Here is a tiny trained network, its code and every weight. The questions are about switching its units off for an input and a class, where a switched-off unit gives its printed mean instead of its output.

import numpy as np


def w(rows, s, z=0):
    codes = np.array(rows[::2]) - 128.0
    scale = np.full(codes.shape[1], s)
    scale[-1] = z or s
    return codes * scale


def f(y):
    return np.maximum(y, 0)


def log_softmax(a):
    a = a - a.max(-1, keepdims=True)
    return a - np.log(np.exp(a).sum(-1, keepdims=True))


def net(x, mask):
    res = np.array(x, float).reshape(1, 7) / 4 @ E
    y = f(res @ A[0][:, :-1].T + A[0][:, -1])
    res = res + np.where(mask, y, B[0][:, -1]) @ B[0][:, :-1]
    return log_softmax(res[-1] @ U[:, :-1].T + U[:, -1])


A, B = {}, {}
E = w([
[128,132,140,127,132,131,137,122,124],'x0',
[65,192,73,135,201,78,188,185,135],'x1',
[110,111,72,33,100,174,184,113,188],'x2',
[140,116,118,129,128,112,142,127,123],'x3',
[108,157,163,167,139,39,114,2,234],'x4',
[132,195,65,166,80,169,143,74,77],'x5',
[174,189,135,42,153,84,72,113,84],'x6',
],0.0076)
A[0] = w([
[161,200,140,5,117,89,66,168,51,77],'n1',
[99,25,218,54,180,122,121,217,151,91],'n2',
[64,45,124,241,65,190,179,205,154,76],'n3',
[198,19,192,109,19,198,61,94,79,8],'n4',
[121,178,48,151,65,191,147,81,29,115],'n5',
[167,140,185,250,154,95,64,189,33,33],'n6',
[127,115,78,3,91,187,180,124,174,136],'n7',
[63,179,82,131,174,99,175,237,100,50],'n8',
[150,98,111,109,118,195,133,254,20,2],'n9',
],0.0099,0.0019)
B[0] = w([
[217,70,101,130,213,196,99,42,86,220],'n1',
[226,199,98,213,23,121,89,181,121,215],'n2',
[230,93,114,73,212,167,65,40,61,229],'n3',
[55,243,96,115,243,114,216,176,152,245],'n4',
[232,161,134,188,60,101,84,217,153,218],'n5',
[43,16,111,52,41,165,148,172,110,231],'n6',
[29,20,153,98,74,131,124,166,77,219],'n7',
[82,224,123,108,210,137,198,163,151,214],'n8',
[71,124,188,158,96,51,121,23,211,251],'n9',
],0.011)
U = w([
[88,212,110,114,218,140,207,187,140,79],'0',
[215,77,123,101,186,180,92,48,84,93],'1',
[63,38,132,73,46,161,145,188,93,104],'2',
[101,137,208,185,86,54,127,2,226,252],'3',
[226,171,114,203,41,126,103,215,132,105],'4',
],0.0088,0.0026)

Each question gives the input, the list of numbers given to net, and the class t.
The units are the neurons (one row each of A and B). Each row of codes is followed by its name. A weight is (code - 128) times the scale printed after its matrix; where a second scale follows, it is the last column's (A, B and U).
mask holds one flag per neuron, in row order. A switched-off neuron (its flag False) gives its mean, the last column of its row in B, instead of its output. The means were averaged over made-up inputs and are rounded, as every weight is.
A unit's drop is (log p(t) with every unit on - log p(t) with that unit switched off) / (log p(t) with every unit on - log p(t) with every unit switched off).
The circuit of an input: a set's keep is (log p(t) with only the set's units on - log p(t) with every unit switched off) / (log p(t) with every unit on - log p(t) with every unit switched off). Starting from all 9 units, units are removed one at a time, each time the one whose removal leaves the highest keep (on an exact tie, the one counted first), for as long as the keep stays at least 0.8.
units of the circuit, in order: the units of the circuit, biggest drop first
most important unit: the unit with the biggest drop
top k neurons: the k neurons with the biggest drops, biggest first
drop when u is switched off: that unit's drop, to one decimal
input [3,4,1,2,-7,2,-4], class 3: top 2 neurons -> n9, n4
input [-4,4,-7,1,-6,-6,3], class 2: units of the circuit, in order -> n6
input [7,6,-5,-3,-6,-7,4], class 4: top 3 neurons -> n2, n4, n7
input [-8,4,-7,-3,-2,-4,-3], class 2: top 2 neurons -> n6, n4
input [4,3,1,-4,6,-4,-7], class 1: units of the circuit, in order -> n9, n3
input [7,-1,6,-6,3,-1,1], class 2: top 2 neurons -> n9, n7
input [-3,-2,5,3,7,0,-7], class 1: units of the circuit, in order -> n9, n3
input [4,2,-3,-3,1,7,-4], class 4: top 2 neurons -> n5, n1
input [-8,-7,6,1,7,-8,-4], class 4: top 2 neurons -> n2, n9
input [6,-8,-5,-2,-8,-1,-7], class 0: top 2 neurons -> n4, n1
input [3,-6,-7,-5,-2,-4,0], class 2: top 2 neurons -> n6, n8
input [2,7,2,-6,-1,-8,8], class 1: top 2 neurons -> n1, n4
input [-3,-1,6,4,-8,8,6], class 3: top 2 neurons -> n9, n2
input [-2,6,7,-4,2,0,-5], class 2: top 3 neurons -> n7, n4, n1
input [6,6,4,-5,5,7,6], class 4: units of the circuit, in order -> n4, n5
input [-6,2,6,-8,2,-8,6], class 4: most important unit -> n2
input [-7,-5,-8,-8,-7,1,-3], class 2: top 2 neurons -> n6, n8
input [3,-6,1,-3,-7,-2,5], class 3: top 2 neurons -> n9, n8
input [0,-5,-8,3,4,-8,-1], class 2: top 2 neurons -> n6, n5
input [5,7,-3,-5,7,1,0], class 0: units of the circuit, in order -> n9
input [-3,-3,-2,-1,5,-7,2], class 4: units of the circuit, in order -> n9, n2
input [-7,0,5,8,5,-7,5], class 4: drop when n9 is switched off -> 0.7
input [-6,-8,-3,-5,4,1,1], class 0: drop when n4 is switched off -> 0.4
input [-4,-5,3,1,-8,-2,5], class 3: drop when n9 is switched off -> 1.4
input [8,2,4,-1,-6,-3,6], class 1: drop when n6 is switched off -> 0.2
